Here is a tiny trained network, its code and every weight. The questions are about switching its units off for an input and a target symbol, where a switched-off unit gives its printed mean instead of its output.

import numpy as np


def w(rows, s, z=0):
    codes = np.array(rows[::2]) - 128.0
    scale = np.full(codes.shape[1], s)
    scale[-1] = z or s
    return codes * scale


def norm(h):
    return h / np.sqrt((h * h).mean(-1, keepdims=True) + 1e-5)


def f(y):
    return np.maximum(y, 0)


def softmax(a):
    e = np.exp(a - a.max(-1, keepdims=True))
    return e / e.sum(-1, keepdims=True)


def log_softmax(a):
    a = a - a.max(-1, keepdims=True)
    return a - np.log(np.exp(a).sum(-1, keepdims=True))


def net(x, mask):
    ids = ['αημπτφψω'.index(c) for c in x.split()]
    T = len(ids)
    res = E[ids] + P[:T]
    u = 0
    for l in range(2):
        q, k, v = (norm(res) @ M[l].T for M in (Q, K, V))
        z = softmax(np.where(np.tri(T) > 0, q @ k.T / 2**0.5, -1e9)) @ v
        res = res + np.where(mask[u], z, O[l][:, -1]) @ O[l][:, :-1]
        u += 1
        y = f(norm(res) @ A[l][:, :-1].T + A[l][:, -1])
        res = res + np.where(mask[u : u + 4], y, B[l][:, -1]) @ B[l][:, :-1]
        u += 4
    return log_softmax(norm(res)[-1] @ U[:, :-1].T + U[:, -1])


Q, K, V, O, A, B = {}, {}, {}, {}, {}, {}
E = w([
[146,25,176,159,161,133],'α',
[132,180,125,193,139,212],'η',
[68,123,188,143,89,244],'μ',
[223,161,48,162,176,28],'π',
[153,43,20,165,6,217],'τ',
[202,108,196,150,87,220],'φ',
[166,107,67,2,186,72],'ψ',
[83,116,153,142,120,64],'ω',
],0.008)
P = w([
[255,172,129,100,55,111],'0',
[101,121,100,188,167,148],'1',
[126,117,116,180,149,132],'2',
[132,130,123,173,137,128],'3',
[125,140,137,169,135,110],'4',
[116,150,139,168,132,101],'5',
[124,163,150,169,136,94],'6',
[132,174,157,160,129,99],'7',
[127,182,167,164,139,98],'8',
[96,179,181,185,158,103],'9',
[105,187,188,184,157,109],'10',
],0.0045)
Q[0] = w([
[43,152,164,253,48,209],'L0H0',
[191,104,83,57,220,148],'L0H0',
],0.0059)
K[0] = w([
[129,52,2,221,34,223],'L0H0',
[40,233,215,177,171,63],'L0H0',
],0.0047)
V[0] = w([
[141,182,222,60,254,153],'L0H0',
[113,149,179,192,109,95],'L0H0',
],0.0047)
O[0] = w([
[113,124,78,38,186,80,6],'L0H0',
[235,2,147,59,154,140,138],'L0H0',
],0.0079,0.0018)
A[0] = w([
[126,253,107,131,18,112,252],'L0N0',
[116,225,21,108,152,37,148],'L0N1',
[233,119,228,109,135,244,134],'L0N2',
[21,217,134,153,183,191,244],'L0N3',
],0.004,0.003)
B[0] = w([
[107,182,254,166,114,195,216],'L0N0',
[62,197,118,175,85,150,196],'L0N1',
[19,187,98,77,176,53,245],'L0N2',
[166,238,156,55,41,119,254],'L0N3',
],0.0048,0.0047)
Q[1] = w([
[58,198,102,97,86,206],'L1H0',
[156,2,129,187,169,163],'L1H0',
],0.0082)
K[1] = w([
[102,164,59,63,124,193],'L1H0',
[130,113,255,244,74,145],'L1H0',
],0.0066)
V[1] = w([
[150,143,198,65,142,31],'L1H0',
[150,163,25,3,152,27],'L1H0',
],0.0053)
O[1] = w([
[52,118,70,133,217,168,211],'L1H0',
[43,235,182,132,253,182,252],'L1H0',
],0.0064,0.003)
A[1] = w([
[146,153,75,25,125,33,90],'L1N0',
[152,99,168,2,117,223,185],'L1N1',
[202,198,124,116,122,113,22],'L1N2',
[54,148,113,77,58,171,2],'L1N3',
],0.0064,0.0023)
B[1] = w([
[59,142,69,248,141,229,169],'L1N0',
[156,132,20,121,253,101,251],'L1N1',
[148,59,134,206,247,60,154],'L1N2',
[187,86,176,67,97,31,234],'L1N3',
],0.0064,0.003)
U = w([
[61,43,147,204,130,49,73],'α',
[178,105,145,52,101,76,166],'η',
[255,169,154,232,178,91,25],'μ',
[162,119,128,162,133,151,16],'π',
[63,182,133,137,164,196,253],'τ',
[164,111,175,198,32,214,203],'φ',
[146,83,140,149,142,166,27],'ψ',
[197,101,34,169,201,173,107],'ω',
],0.0072,0.0036)

Each question gives the input, a string of symbols that net reads in full, and the target symbol t.
The units are the heads (2 rows each of Q, K, V and O) and the neurons (one row each of A and B). Each row of codes is followed by its name. A weight is (code - 128) times the scale printed after its matrix; where a second scale follows, it is the last column's (O, A, B and U).
mask holds one flag per unit, layer by layer, with each layer's heads first. A switched-off unit (its flag False) gives its mean, the last column of its rows in O or B, instead of its output. The means were averaged over made-up inputs and are rounded, as every weight is.
A unit's drop is (log p(t) with every unit on - log p(t) with that unit switched off) / (log p(t) with every unit on - log p(t) with every unit switched off).
The circuit of an input: a set's keep is (log p(t) with only the set's units on - log p(t) with every unit switched off) / (log p(t) with every unit on - log p(t) with every unit switched off). Starting from all 10 units, units are removed one at a time, each time the one whose removal leaves the highest keep (on an exact tie, the one counted first), for as long as the keep stays at least 0.8.
units of the circuit, in order: the units of the circuit, biggest drop first
unit that matters most: the unit with the biggest drop
k most important neurons: the k neurons with the biggest drops, biggest first
top k neurons in layer l: the k neurons of layer l with the biggest drops, biggest first
drop when u is switched off: that unit's drop, to one decimal
input π μ ω μ ω, target α: 2 most important neurons => L0N0, L0N3
input μ μ μ η, target μ: units of the circuit, in order => L1H0, L1N2, L0H0, L0N2
input π μ μ ψ μ ω ω μ η τ ψ, target ω: 3 most important neurons => L0N3, L0N2, L1N0
input μ ψ ψ π μ μ μ α, target α: units of the circuit, in order => L1H0, L1N1, L0H0
input ψ α ω μ τ μ, target φ: units of the circuit, in order => L0H0
input μ ω π μ τ ω ω μ α μ η, target φ: units of the circuit, in order => L1H0, L0H0
input μ ω μ μ ω, target α: top 3 neurons in layer 0 => L0N3, L0N0, L0N2
input ω α φ η μ μ μ ω π, target ω: units of the circuit, in order => L0H0, L1H0, L1N0
input μ ω φ, target ω: 3 most important neurons => L0N2, L0N1, L1N1
input μ π ω η, target μ: 2 most important neurons => L1N2, L0N1
input π μ μ μ ψ ψ τ μ μ τ α, target φ: 2 most important neurons => L1N1, L1N3
input τ μ μ ψ π, target τ: top 2 neurons in layer 0 => L0N1, L0N0
input μ π μ φ, target ω: top 2 neurons in layer 1 => L1N1, L1N3
input α ψ ψ π, target τ: unit that matters most => L1H0
input φ μ α μ ω μ τ η ω α η, target φ: drop when L1N3 is switched off => 0.0
input ψ π μ ω μ ψ, target ω: drop when L0H0 is switched off => 1.3
input μ μ μ ω ω μ, target η: drop when L1N1 is switched off => 0.1
